Below are the code and all the weights of a small trained network. Each question names an input and a target symbol and asks about switching units off, where a switched-off unit gives its printed mean instead of its output.

import numpy as np


def w(rows, s, z=0):
    codes = np.array(rows[::2]) - 128.0
    scale = np.full(codes.shape[1], s)
    scale[-1] = z or s
    return codes * scale


def norm(h):
    return h / np.sqrt((h * h).mean(-1, keepdims=True) + 1e-5)


def f(y):
    return y / 2 * (1 + np.tanh(0.7978845608 * (y + 0.044715 * y**3)))


def softmax(a):
    e = np.exp(a - a.max(-1, keepdims=True))
    return e / e.sum(-1, keepdims=True)


def log_softmax(a):
    a = a - a.max(-1, keepdims=True)
    return a - np.log(np.exp(a).sum(-1, keepdims=True))


def net(x, mask):
    ids = ['ΓΔΦεζημ'.index(c) for c in x.split()]
    T = len(ids)
    res = E[ids] + P[:T]
    r = norm(res)
    for j in range(3):
        rows = slice(3 * j, 3 * j + 3)
        q, k, v = (r @ M[0][rows].T for M in (Q, K, V))
        z = softmax(np.where(np.tri(T) > 0, q @ k.T / 3**0.5, -1e9)) @ v
        o = O[0][rows]
        res = res + np.where(mask[j], z, o[:, -1]) @ o[:, :-1]
    y = f(norm(res) @ A[0][:, :-1].T + A[0][:, -1])
    res = res + np.where(mask[3:11], y, B[0][:, -1]) @ B[0][:, :-1]
    return log_softmax(norm(res)[-1] @ U[:, :-1].T + U[:, -1])


Q, K, V, O, A, B = {}, {}, {}, {}, {}, {}
E = w([
[151,126,146],'Γ',
[151,137,151],'Δ',
[104,135,150],'Φ',
[143,142,131],'ε',
[70,2,137],'ζ',
[151,148,154],'η',
[93,98,159],'μ',
],0.027)
P = w([
[112,129,153],'0',
[171,60,250],'1',
[119,118,112],'2',
[105,141,171],'3',
[172,42,181],'4',
[118,118,103],'5',
[105,139,166],'6',
[219,100,166],'7',
[92,99,108],'8',
],0.023)
Q[0] = w([
[27,202,127],'h1',
[209,13,72],'h1',
[139,120,34],'h1',
[130,132,3],'h2',
[185,44,139],'h2',
[20,103,96],'h2',
[114,145,147],'h3',
[65,117,77],'h3',
[61,158,137],'h3',
],0.027)
K[0] = w([
[126,251,189],'h1',
[77,4,39],'h1',
[109,181,61],'h1',
[236,186,87],'h2',
[157,42,98],'h2',
[186,149,223],'h2',
[92,125,149],'h3',
[161,97,218],'h3',
[82,111,200],'h3',
],0.027)
V[0] = w([
[129,123,96],'h1',
[124,127,40],'h1',
[99,191,78],'h1',
[164,164,178],'h2',
[147,135,156],'h2',
[167,206,142],'h2',
[211,133,130],'h3',
[100,231,71],'h3',
[70,251,119],'h3',
],0.021)
O[0] = w([
[148,129,168,86],'h1',
[158,132,208,5],'h1',
[76,153,145,25],'h1',
[85,160,153,167],'h2',
[100,138,133,158],'h2',
[150,170,197,92],'h2',
[151,167,99,168],'h3',
[6,134,133,71],'h3',
[44,92,109,105],'h3',
],0.024,0.015)
A[0] = w([
[110,119,110,57],'n1',
[138,174,123,214],'n2',
[65,78,142,157],'n3',
[156,79,252,189],'n4',
[87,28,141,102],'n5',
[136,90,69,66],'n6',
[135,235,202,1],'n7',
[143,24,197,73],'n8',
],0.035,0.0035)
B[0] = w([
[101,131,158,152],'n1',
[153,143,72,158],'n2',
[232,108,153,174],'n3',
[38,14,159,154],'n4',
[116,172,203,177],'n5',
[34,142,134,253],'n6',
[117,216,216,153],'n7',
[151,176,1,143],'n8',
],0.05,0.016)
U = w([
[208,94,149,192],'Γ',
[151,144,92,97],'Δ',
[142,253,139,1],'Φ',
[129,98,206,187],'ε',
[130,12,118,142],'ζ',
[42,104,117,126],'η',
[138,146,88,70],'μ',
],0.013,0.0057)

Each question gives the input, a string of symbols that net reads in full, and the target symbol t.
The units are the heads (3 rows each of Q, K, V and O) and the neurons (one row each of A and B). Each row of codes is followed by its name. A weight is (code - 128) times the scale printed after its matrix; where a second scale follows, it is the last column's (O, A, B and U).
mask holds one flag per unit, heads first, then neurons. A switched-off unit (its flag False) gives its mean, the last column of its rows in O or B, instead of its output. The means were averaged over made-up inputs and are rounded, as every weight is.
A unit's drop is (log p(t) with every unit on - log p(t) with that unit switched off) / (log p(t) with every unit on - log p(t) with every unit switched off).
The circuit of an input: a set's keep is (log p(t) with only the set's units on - log p(t) with every unit switched off) / (log p(t) with every unit on - log p(t) with every unit switched off). Starting from all 11 units, units are removed one at a time, each time the one whose removal leaves the highest keep (on an exact tie, the one counted first), for as long as the keep stays at least 0.8.
circuit, biggest first: the units of the circuit, biggest drop first
k most important neurons: the k neurons with the biggest drops, biggest first
heads that matter: for each layer, one digit per head in row order, 1 if its drop is at least 0.15 and else 0, layers parted by /
drop of u: that unit's drop, to one decimal
input μ η η η η ε η Γ, target ε: circuit, biggest first -> h3, n3
input Γ Γ μ Δ μ Φ Γ, target ε: circuit, biggest first -> h3, n5
input ε η η Δ, target Γ: circuit, biggest first -> n6, h2, n3, h3
input Δ η ζ μ η, target ζ: most important neuron -> n4
input Δ Γ Φ ζ, target ζ: heads that matter -> 111
input η η η Φ η ε, target ε: circuit, biggest first -> h1, n4, n7
input Δ η Γ Γ η Γ Δ η, target Γ: heads that matter -> 001
input μ ε Φ η ε, target Φ: 2 most important neurons -> n5, n8
input ζ Γ ζ Δ Γ, target ζ: heads that matter -> 101
input Δ ε η ζ ε η η Γ Γ, target Γ: heads that matter -> 101
input ε ζ Γ η Φ μ μ μ, target Γ: heads that matter -> 001
input η η ζ, target ζ: 3 most important neurons -> n4, n6, n8
input μ η η η μ Φ η μ, target Φ: 4 most important neurons -> n5, n8, n3, n4
input η Γ Γ η η η η, target Φ: 3 most important neurons -> n6, n7, n8
input ζ ε η Γ, target ζ: circuit, biggest first -> h2
input Γ Δ η ε, target Γ: 3 most important neurons -> n3, n6, n5
input η ε μ ε ε Φ, target Φ: heads that matter -> 010
input η ε ε Γ μ, target ε: 2 most important neurons -> n5, n3
input η Φ Φ η η, target Φ: heads that matter -> 001
input ε Δ Γ η η, target Γ: circuit, biggest first -> h3
input Γ Γ η ε η ε Δ ζ, target ε: circuit, biggest first -> h3, n5, n3
input η ζ Γ Φ, target ε: drop of h1 -> 0.1
input Γ η Δ Φ, target ε: drop of n3 -> 0.4
input η ε Δ η Φ Γ, target Γ: drop of h1 -> 0.1
